Below are the code and all the weights of a small trained network. Each question names an input and a target symbol and asks about switching units off, where a switched-off unit gives its printed mean instead of its output.

import numpy as np


def w(rows, s, z=0):
    codes = np.array(rows[::2]) - 128.0
    scale = np.full(codes.shape[1], s)
    scale[-1] = z or s
    return codes * scale


def norm(h):
    return h / np.sqrt((h * h).mean(-1, keepdims=True) + 1e-5)


def f(y):
    return np.maximum(y, 0)


def softmax(a):
    e = np.exp(a - a.max(-1, keepdims=True))
    return e / e.sum(-1, keepdims=True)


def log_softmax(a):
    a = a - a.max(-1, keepdims=True)
    return a - np.log(np.exp(a).sum(-1, keepdims=True))


def net(x, mask):
    ids = ['ΔΣΩημτψ'.index(c) for c in x.split()]
    T = len(ids)
    res = E[ids] + P[:T]
    u = 0
    for l in range(2):
        r = norm(res)
        for j in range(2):
            rows = slice(2 * j, 2 * j + 2)
            q, k, v = (r @ M[l][rows].T for M in (Q, K, V))
            z = softmax(np.where(np.tri(T) > 0, q @ k.T / 2**0.5, -1e9)) @ v
            o = O[l][rows]
            res = res + np.where(mask[u + j], z, o[:, -1]) @ o[:, :-1]
        u += 2
        y = f(norm(res) @ A[l][:, :-1].T + A[l][:, -1])
        res = res + np.where(mask[u : u + 4], y, B[l][:, -1]) @ B[l][:, :-1]
        u += 4
    return log_softmax(norm(res)[-1] @ U[:, :-1].T + U[:, -1])


Q, K, V, O, A, B = {}, {}, {}, {}, {}, {}
E = w([
[84,112,124,123,140,178,107,153],'Δ',
[131,141,69,142,149,98,3,190],'Σ',
[184,172,136,120,130,158,104,155],'Ω',
[188,119,121,154,86,141,128,167],'η',
[226,101,98,64,141,195,163,65],'μ',
[170,115,72,178,150,120,185,84],'τ',
[106,149,151,115,138,164,171,153],'ψ',
],0.019)
P = w([
[44,131,156,119,114,71,98,215],'0',
[158,120,109,96,29,158,134,139],'1',
[147,86,193,80,144,250,125,201],'2',
[149,171,113,233,92,151,127,107],'3',
[124,143,95,106,61,175,131,128],'4',
[129,79,211,87,168,243,123,205],'5',
],0.014)
Q[0] = w([
[78,77,158,85,150,176,105,252],'L0H0',
[171,101,146,105,225,115,126,149],'L0H0',
[148,164,61,126,88,138,135,27],'L0H1',
[117,104,150,246,125,152,105,99],'L0H1',
],0.011)
K[0] = w([
[94,116,102,71,104,102,138,163],'L0H0',
[154,94,151,83,237,65,155,142],'L0H0',
[145,155,247,94,68,243,80,148],'L0H1',
[209,94,96,142,62,121,135,137],'L0H1',
],0.011)
V[0] = w([
[16,127,120,215,86,16,183,153],'L0H0',
[155,101,134,2,161,224,121,94],'L0H0',
[111,113,54,99,108,159,152,184],'L0H1',
[131,156,47,158,180,53,155,154],'L0H1',
],0.0073)
O[0] = w([
[151,111,169,131,168,98,189,2,154],'L0H0',
[70,160,122,25,109,185,196,96,85],'L0H0',
[133,206,82,161,154,147,165,109,253],'L0H1',
[128,80,91,122,156,168,160,81,115],'L0H1',
],0.0078,0.0051)
A[0] = w([
[120,123,117,121,197,131,48,138,125],'L0N0',
[49,117,97,91,68,173,102,110,107],'L0N1',
[100,202,59,174,93,62,211,69,18],'L0N2',
[189,85,89,10,95,90,100,100,2],'L0N3',
],0.011,0.0047)
B[0] = w([
[54,123,114,121,151,164,242,112,218],'L0N0',
[243,18,137,210,116,112,106,79,253],'L0N1',
[235,236,85,103,235,82,250,114,187],'L0N2',
[116,87,162,148,255,13,184,87,153],'L0N3',
],0.0099,0.004)
Q[1] = w([
[140,153,121,42,91,117,181,86],'L1H0',
[133,88,200,96,221,150,128,200],'L1H0',
[163,142,147,120,74,83,43,5],'L1H1',
[155,145,86,173,149,104,77,113],'L1H1',
],0.012)
K[1] = w([
[177,160,94,30,86,101,213,136],'L1H0',
[88,66,218,173,206,2,157,134],'L1H0',
[159,77,46,11,54,235,84,91],'L1H1',
[203,120,62,167,101,188,184,176],'L1H1',
],0.0098)
V[1] = w([
[176,199,179,101,133,2,19,126],'L1H0',
[115,73,26,140,156,106,67,170],'L1H0',
[190,51,124,88,110,174,110,82],'L1H1',
[142,58,208,172,165,100,131,175],'L1H1',
],0.0091)
O[1] = w([
[125,12,5,122,144,172,163,143,3],'L1H0',
[87,72,74,119,155,58,20,97,140],'L1H0',
[87,34,81,184,99,170,143,81,45],'L1H1',
[60,95,226,139,115,103,121,160,231],'L1H1',
],0.012,0.0052)
A[1] = w([
[162,140,163,35,182,214,79,141,162],'L1N0',
[146,158,131,16,246,129,189,181,76],'L1N1',
[167,113,173,168,171,140,216,61,163],'L1N2',
[103,168,93,66,97,215,97,139,2],'L1N3',
],0.011,0.0063)
B[1] = w([
[9,149,66,179,64,46,162,28,244],'L1N0',
[234,77,102,124,113,185,46,229,232],'L1N1',
[118,190,82,109,222,45,168,51,255],'L1N2',
[36,134,70,110,9,193,210,52,146],'L1N3',
],0.011,0.008)
U = w([
[91,175,246,111,106,95,139,90,99],'Δ',
[84,136,80,86,169,53,34,98,89],'Σ',
[187,136,145,110,88,189,57,219,92],'Ω',
[143,17,181,210,178,182,130,127,253],'η',
[31,164,71,108,66,132,176,110,110],'μ',
[81,121,87,150,217,73,177,40,112],'τ',
[194,151,114,98,207,186,185,162,161],'ψ',
],0.011,0.0065)

Each question gives the input, a string of symbols that net reads in full, and the target symbol t.
The units are the heads (2 rows each of Q, K, V and O) and the neurons (one row each of A and B). Each row of codes is followed by its name. A weight is (code - 128) times the scale printed after its matrix; where a second scale follows, it is the last column's (O, A, B and U).
mask holds one flag per unit, layer by layer, with each layer's heads first. A switched-off unit (its flag False) gives its mean, the last column of its rows in O or B, instead of its output. The means were averaged over made-up inputs and are rounded, as every weight is.
A unit's drop is (log p(t) with every unit on - log p(t) with that unit switched off) / (log p(t) with every unit on - log p(t) with every unit switched off).
The circuit of an input: a set's keep is (log p(t) with only the set's units on - log p(t) with every unit switched off) / (log p(t) with every unit on - log p(t) with every unit switched off). Starting from all 12 units, units are removed one at a time, each time the one whose removal leaves the highest keep (on an exact tie, the one counted first), for as long as the keep stays at least 0.8.
circuit, biggest first: the units of the circuit, biggest drop first
unit that matters most: the unit with the biggest drop
top k neurons: the k neurons with the biggest drops, biggest first
heads that matter: for each layer, one digit per head in row order, 1 if its drop is at least 0.15 and else 0, layers parted by /
input Ω Δ Ω Δ ψ η, target Ω: heads that matter	00 / 01
input ψ Ω Δ Δ Δ, target η: circuit, biggest first	[L0N1]
input τ τ μ, target τ: heads that matter	00 / 00
input μ Σ Ω Ω μ ψ, target μ: circuit, biggest first	[L1N0 L0H0]
input Σ ψ Δ, target Σ: circuit, biggest first	[L0N0 L1H0]
input μ Ω τ Δ τ, target ψ: top 3 neurons	[L0N2 L1N0 L1N1]
input ψ Ω Δ Δ η Δ, target ψ: circuit, biggest first	[L1H0 L0H0 L1N1 L0N1]
input Σ Δ Ω, target Σ: top 2 neurons	[L1N0 L0N0]
input Σ Δ Δ η, target η: circuit, biggest first	[L1H1 L1N0]
input η ψ τ, target η: circuit, biggest first	[L1H0 L0H0 L1H1]
input Σ Ω Σ Δ, target Δ: circuit, biggest first	[L0N0 L1H0]
input η Σ Σ, target η: heads that matter	10 / 10
input Δ Δ ψ Σ η, target Ω: circuit, biggest first	[L1N2 L0H0]
input ψ η Σ, target ψ: circuit, biggest first	[L0H0 L1H0]
input Ω Σ μ η τ μ, target Ω: unit that matters most	L1N1
input η Σ η μ μ Ω, target η: heads that matter	10 / 10
input Δ τ μ ψ Σ μ, target Δ: heads that matter	00 / 10
input τ Ω Σ Δ, target Δ: heads that matter	00 / 10
input Ω ψ τ Δ Ω, target μ: heads that matter	00 / 01
input τ Σ Ω μ Δ η, target τ: heads that matter	10 / 00
input τ Δ Ω, target τ: circuit, biggest first	[L0H0 L1N2]
